Here is a tiny trained network, its code and every weight. The questions are about switching its units off for an input and a class, where a switched-off unit gives its printed mean instead of its output.

import numpy as np


def w(rows, s, z=0):
    codes = np.array(rows[::2]) - 128.0
    scale = np.full(codes.shape[1], s)
    scale[-1] = z or s
    return codes * scale


def norm(h):
    return h / np.sqrt((h * h).mean(-1, keepdims=True) + 1e-5)


def f(y):
    return y / 2 * (1 + np.tanh(0.7978845608 * (y + 0.044715 * y**3)))


def log_softmax(a):
    a = a - a.max(-1, keepdims=True)
    return a - np.log(np.exp(a).sum(-1, keepdims=True))


def net(x, mask):
    res = np.array(x, float).reshape(1, 2) / 4 @ E
    u = 0
    for l in range(3):
        y = f(norm(res) @ A[l][:, :-1].T + A[l][:, -1])
        res = res + np.where(mask[u : u + 5], y, B[l][:, -1]) @ B[l][:, :-1]
        u += 5
    return log_softmax(norm(res)[-1] @ U[:, :-1].T + U[:, -1])


A, B = {}, {}
E = w([
[153,109,97,52,99],'x0',
[66,247,143,193,67],'x1',
],0.014)
A[0] = w([
[128,135,137,251,147,86],'L0N1',
[126,124,124,156,140,254],'L0N2',
[146,105,125,135,123,58],'L0N3',
[142,103,134,148,150,149],'L0N4',
[155,37,121,67,160,57],'L0N5',
],0.025,0.0025)
B[0] = w([
[131,184,117,253,123,208],'L0N1',
[92,42,102,184,90,148],'L0N2',
[127,87,170,112,205,138],'L0N3',
[120,199,181,83,76,155],'L0N4',
[133,6,30,13,177,254],'L0N5',
],0.023,0.02)
A[1] = w([
[77,153,177,245,183,90],'L1N1',
[123,78,169,186,163,62],'L1N2',
[142,130,118,235,169,2],'L1N3',
[181,104,221,175,205,111],'L1N4',
[77,73,252,146,120,153],'L1N5',
],0.023,0.0033)
B[1] = w([
[112,169,58,252,116,254],'L1N1',
[118,123,112,121,81,148],'L1N2',
[145,79,93,125,135,224],'L1N3',
[113,124,95,114,71,136],'L1N4',
[80,94,194,85,204,124],'L1N5',
],0.024,0.016)
A[2] = w([
[160,3,152,74,105,255],'L2N1',
[161,12,183,55,72,195],'L2N2',
[56,82,201,137,113,11],'L2N3',
[98,63,186,136,157,22],'L2N4',
[144,107,173,58,56,185],'L2N5',
],0.028,0.0015)
B[2] = w([
[136,98,13,154,97,251],'L2N1',
[21,100,34,29,107,230],'L2N2',
[184,105,74,84,102,124],'L2N3',
[197,110,225,177,254,141],'L2N4',
[83,197,196,77,164,167],'L2N5',
],0.016,0.024)
U = w([
[181,69,157,119,190,77],'0',
[83,232,162,53,103,181],'1',
[114,170,61,204,95,208],'2',
[201,94,160,72,79,6],'3',
[128,93,166,94,117,2],'4',
[166,101,151,97,98,39],'5',
[200,99,150,75,82,24],'6',
[103,59,11,5,127,200],'7',
],0.018,0.0091)

Each question gives the input, the list of numbers given to net, and the class t.
The units are the neurons (one row each of A and B). Each row of codes is followed by its name. A weight is (code - 128) times the scale printed after its matrix; where a second scale follows, it is the last column's (A, B and U).
mask holds one flag per neuron, layer by layer. A switched-off neuron (its flag False) gives its mean, the last column of its row in B, instead of its output. The means were averaged over made-up inputs and are rounded, as every weight is.
A unit's drop is (log p(t) with every unit on - log p(t) with that unit switched off) / (log p(t) with every unit on - log p(t) with every unit switched off).
The circuit of an input: a set's keep is (log p(t) with only the set's units on - log p(t) with every unit switched off) / (log p(t) with every unit on - log p(t) with every unit switched off). Starting from the 12 units with the biggest drops (on a tie, the unit counted first), units are removed one at a time, each time the one whose removal leaves the highest keep (on an exact tie, the one counted first), for as long as the keep stays at least 0.8.
units of the circuit, in order: the units of the circuit, biggest drop first
unit that matters most: the unit with the biggest drop
top k neurons: the k neurons with the biggest drops, biggest first
top k neurons in layer l: the k neurons of layer l with the biggest drops, biggest first
drop when u is switched off: that unit's drop, to one decimal
input [0,1], class 2: units of the circuit, in order => (L0N5)
input [5,5], class 1: top 2 neurons in layer 1 => (L1N1; L1N3)
input [-7,-4], class 2: units of the circuit, in order => (L0N1; L2N2)
input [0,0], class 0: top 2 neurons => (L0N5; L1N5)
input [7,7], class 1: top 3 neurons => (L0N5; L0N1; L1N1)
input [3,2], class 1: top 3 neurons => (L0N5; L0N1; L1N3)
input [3,4], class 1: top 2 neurons in layer 2 => (L2N1; L2N2)
input [4,6], class 2: top 3 neurons => (L0N5; L0N4; L2N2)
input [4,3], class 1: top 4 neurons => (L0N5; L0N1; L1N3; L1N1)
input [6,8], class 1: top 4 neurons => (L0N5; L0N1; L1N1; L2N1)
input [6,7], class 1: top 2 neurons => (L0N5; L0N1)
input [8,7], class 1: drop when L0N5 is switched off => 1.0
input [8,8], class 1: drop when L0N1 is switched off => 0.9
input [0,6], class 2: drop when L0N5 is switched off => 0.7
input [3,1], class 1: drop when L0N5 is switched off => 1.0
input [-4,-2], class 2: unit that matters most => L0N1
